Small tables with named rows and columns. After each table, cells are looked up by row and column.

Dabizi:
columns: Govisit, Par, Sez, Lifinu, Tizara, Gasiv
Zap: [145, 80, 98, 232, 142, 108]
Vogase: [71, 64, 104, 179, 66, 89]
Mas: [134, 59, 67, 49, 124, 114]
Kal: [69, 85, 104, 139, 44, 70]
Sonog: [27, 54, 59, 128, 16, 107]

Lifinu of Vogase = 179
Govisit of Zap = 145
Tizara of Kal = 44
Gasiv of Vogase = 89
Sez of Vogase = 104
Gasiv of Sonog = 107
Lifinu of Sonog = 128
Gasiv of Zap = 108
Govisit of Mas = 134
Govisit of Sonog = 27
Govisit of Kal = 69

Kasefe.tsv
	Rodoli	Lib	Pefu	Zedi	Rariv	Manidu	Motinal	Telas	Temasi	Lareruz
Ripebef	91	89	190	136	56	168	74	171	192	180
Bilusel	163	172	39	169	188	95	176	94	116	74
Vefo	148	142	47	229	167	102	141	94	155	95
Sok	97	96	167	154	58	169	73	168	202	171
Femaret	101	77	229	116	76	178	85	168	162	186

What is the Manidu of Vefo in Kasefe?
102
What is the Telas of Vefo in Kasefe?
94
What is the Telas of Sok in Kasefe?
168
What is the Lib of Bilusel in Kasefe?
172
What is the Lareruz of Vefo in Kasefe?
95
What is the Lareruz of Ripebef in Kasefe?
180
What is the Lareruz of Bilusel in Kasefe?
74
What is the Rodoli of Femaret in Kasefe?
101
What is the Motinal of Vefo in Kasefe?
141
What is the Manidu of Bilusel in Kasefe?
95
What is the Lib of Vefo in Kasefe?
142
What is the Temasi of Vefo in Kasefe?
155
What is the Rodoli of Ripebef in Kasefe?
91
What is the Pefu of Vefo in Kasefe?
47
What is the Zedi of Femaret in Kasefe?
116
What is the Lib of Sok in Kasefe?
96
What is the Rariv of Vefo in Kasefe?
167
What is the Lareruz of Sok in Kasefe?
171
What is the Temasi of Ripebef in Kasefe?
192
What is the Rariv of Ripebef in Kasefe?
56

Pemap:
fields: Buke, Fenu, Zugol, Sisif
Tisev: [198, 191, 198, 191]
Dok: [195, 199, 209, 196]
Fekato: [237, 74, 84, 106]
Fif: [190, 201, 191, 190]
Soz: [154, 76, 168, 93]
Fumo: [203, 195, 197, 196]
Zin: [190, 190, 195, 192]
Guso: [166, 158, 250, 60]
Nase: [206, 204, 200, 195]
Nume: [202, 199, 205, 206]
Miroke: [206, 195, 197, 189]

Miroke, Buke -> 206
Guso, Sisif -> 60
Guso, Fenu -> 158
Tisev, Buke -> 198
Nase, Sisif -> 195
Zin, Zugol -> 195

Vizun:
,Zotonu,Bopi,Dife
Moradi,86906,80374,88411
Mizinup,-22951,7756,-3274
Pebimot,-57233,16654,2003
Rofodo,77165,66836,74497
Sikeval,36904,9241,18046

What is the Zotonu of Moradi in Vizun? 86906
What is the Bopi of Sikeval in Vizun? 9241
What is the Bopi of Rofodo in Vizun? 66836
What is the Zotonu of Rofodo in Vizun? 77165
What is the Dife of Moradi in Vizun? 88411
What is the Zotonu of Pebimot in Vizun? -57233
What is the Bopi of Pebimot in Vizun? 16654
What is the Bopi of Moradi in Vizun? 80374
What is the Dife of Pebimot in Vizun? 2003
What is the Zotonu of Sikeval in Vizun? 36904
What is the Dife of Sikeval in Vizun? 18046
What is the Zotonu of Mizinup in Vizun? -22951
What is the Dife of Rofodo in Vizun? 74497
What is the Bopi of Mizinup in Vizun? 7756
What is the Dife of Mizinup in Vizun? -3274

Table Pekodig
	Sigutu	Zeka	Lev	Nogagib	Zuzeme	Sug	Revuzum	Sis	Golugun
Mot	118	109	114	155	98	103	131	159	144
Rokepun	167	113	73	155	148	91	85	132	67
Kipi	153	136	102	155	105	61	55	162	136
Rolisu	97	204	245	155	147	232	211	84	197
Nuf	146	186	156	155	128	126	95	116	140
Kadi	120	104	126	155	131	162	151	148	140
Mek	167	100	55	155	124	26	55	164	88
Guv	158	177	120	155	119	138	70	156	112
Gel	139	68	43	155	107	91	95	164	71

Sis of Kadi: 148
Zeka of Nuf: 186
Revuzum of Kipi: 55
Nogagib of Mot: 155
Sigutu of Kadi: 120
Lev of Guv: 120
Golugun of Kipi: 136
Zuzeme of Rolisu: 147
Sug of Kadi: 162
Nogagib of Kipi: 155
Sis of Mot: 159
Zuzeme of Gel: 107
Zeka of Rokepun: 113
Sigutu of Rolisu: 97
Golugun of Guv: 112
Zeka of Mek: 100
Lev of Rolisu: 245
Sigutu of Mek: 167
Zeka of Mot: 109
Nogagib of Nuf: 155
Which row has the largest Zuzeme? Rokepun

Table Saru
|  | Levum | Deteda | Duz | Zezag | Nudis | Noz | Voli | Nesez | Togoka |
|---|---|---|---|---|---|---|---|---|---|
| Kod | 58 | 26 | 169 | 64 | 170 | 63 | 72 | 75 | 184 |
| Tid | 209 | 229 | 103 | 202 | 84 | 189 | 220 | 204 | 87 |
| Kavopov | 92 | 117 | 220 | 125 | 210 | 124 | 79 | 144 | 186 |
| Fubol | 38 | 115 | 217 | 107 | 173 | 107 | 84 | 101 | 136 |
| Feka | 202 | 213 | 69 | 187 | 77 | 190 | 205 | 193 | 101 |
| Pim | 183 | 141 | 80 | 140 | 103 | 136 | 183 | 136 | 134 |
| Mefi | 67 | 65 | 204 | 90 | 187 | 100 | 74 | 98 | 170 |

Kavopov, Levum: 92
Pim, Levum: 183
Tid, Togoka: 87
Feka, Duz: 69
Pim, Voli: 183
Pim, Nesez: 136
Fubol, Nesez: 101
Fubol, Levum: 38
Mefi, Nudis: 187
Tid, Nudis: 84
Fubol, Togoka: 136
Pim, Deteda: 141
Feka, Voli: 205
Feka, Zezag: 187
Kavopov, Zezag: 125

Tono:
           Buril      Rol  Nalifiv
Zetalol   34.652  -51.565    9.994
Nenudis   83.888   17.232  -28.494
Refes      5.112   66.856   91.914
Mimume   -21.118  -19.900  -33.471
Vafe      46.652  -37.556   62.535

What is the Nalifiv of Refes in Tono?
91.914
What is the Buril of Vafe in Tono?
46.652
What is the Rol of Refes in Tono?
66.856
What is the Nalifiv of Mimume in Tono?
-33.471
What is the Rol of Zetalol in Tono?
-51.565
What is the Rol of Nenudis in Tono?
17.232

Sug
|  | Nanez | Nezuf | Turam | Nukobin | Tir |
|---|---|---|---|---|---|
| Fekas | 16451 | 3842 | 49072 | 56032 | 51050 |
| Gerozot | 8125 | -2695 | -50801 | -54201 | -23208 |
| Tuf | 18487 | 11685 | -14486 | -16599 | 8007 |
| Lidor | -38650 | -43094 | 425 | 8485 | -23471 |
| Kaz | -54410 | -62220 | -2586 | 9170 | -35752 |
| Lak | -26056 | -30417 | -15164 | -11242 | -25715 |
| Tov | -37769 | -42316 | -6098 | 807 | -27555 |
| Butegap | -56813 | -64790 | 1376 | 14337 | -34498 |
| Did | 14166 | 1903 | -55452 | -59572 | -21607 |

Tir of Fekas = 51050
Nezuf of Lak = -30417
Nukobin of Butegap = 14337
Turam of Gerozot = -50801
Nanez of Lidor = -38650
Nukobin of Tov = 807
Nezuf of Tuf = 11685
Tir of Kaz = -35752
Tir of Tov = -27555
Turam of Butegap = 1376
Turam of Lak = -15164
Tir of Lak = -25715

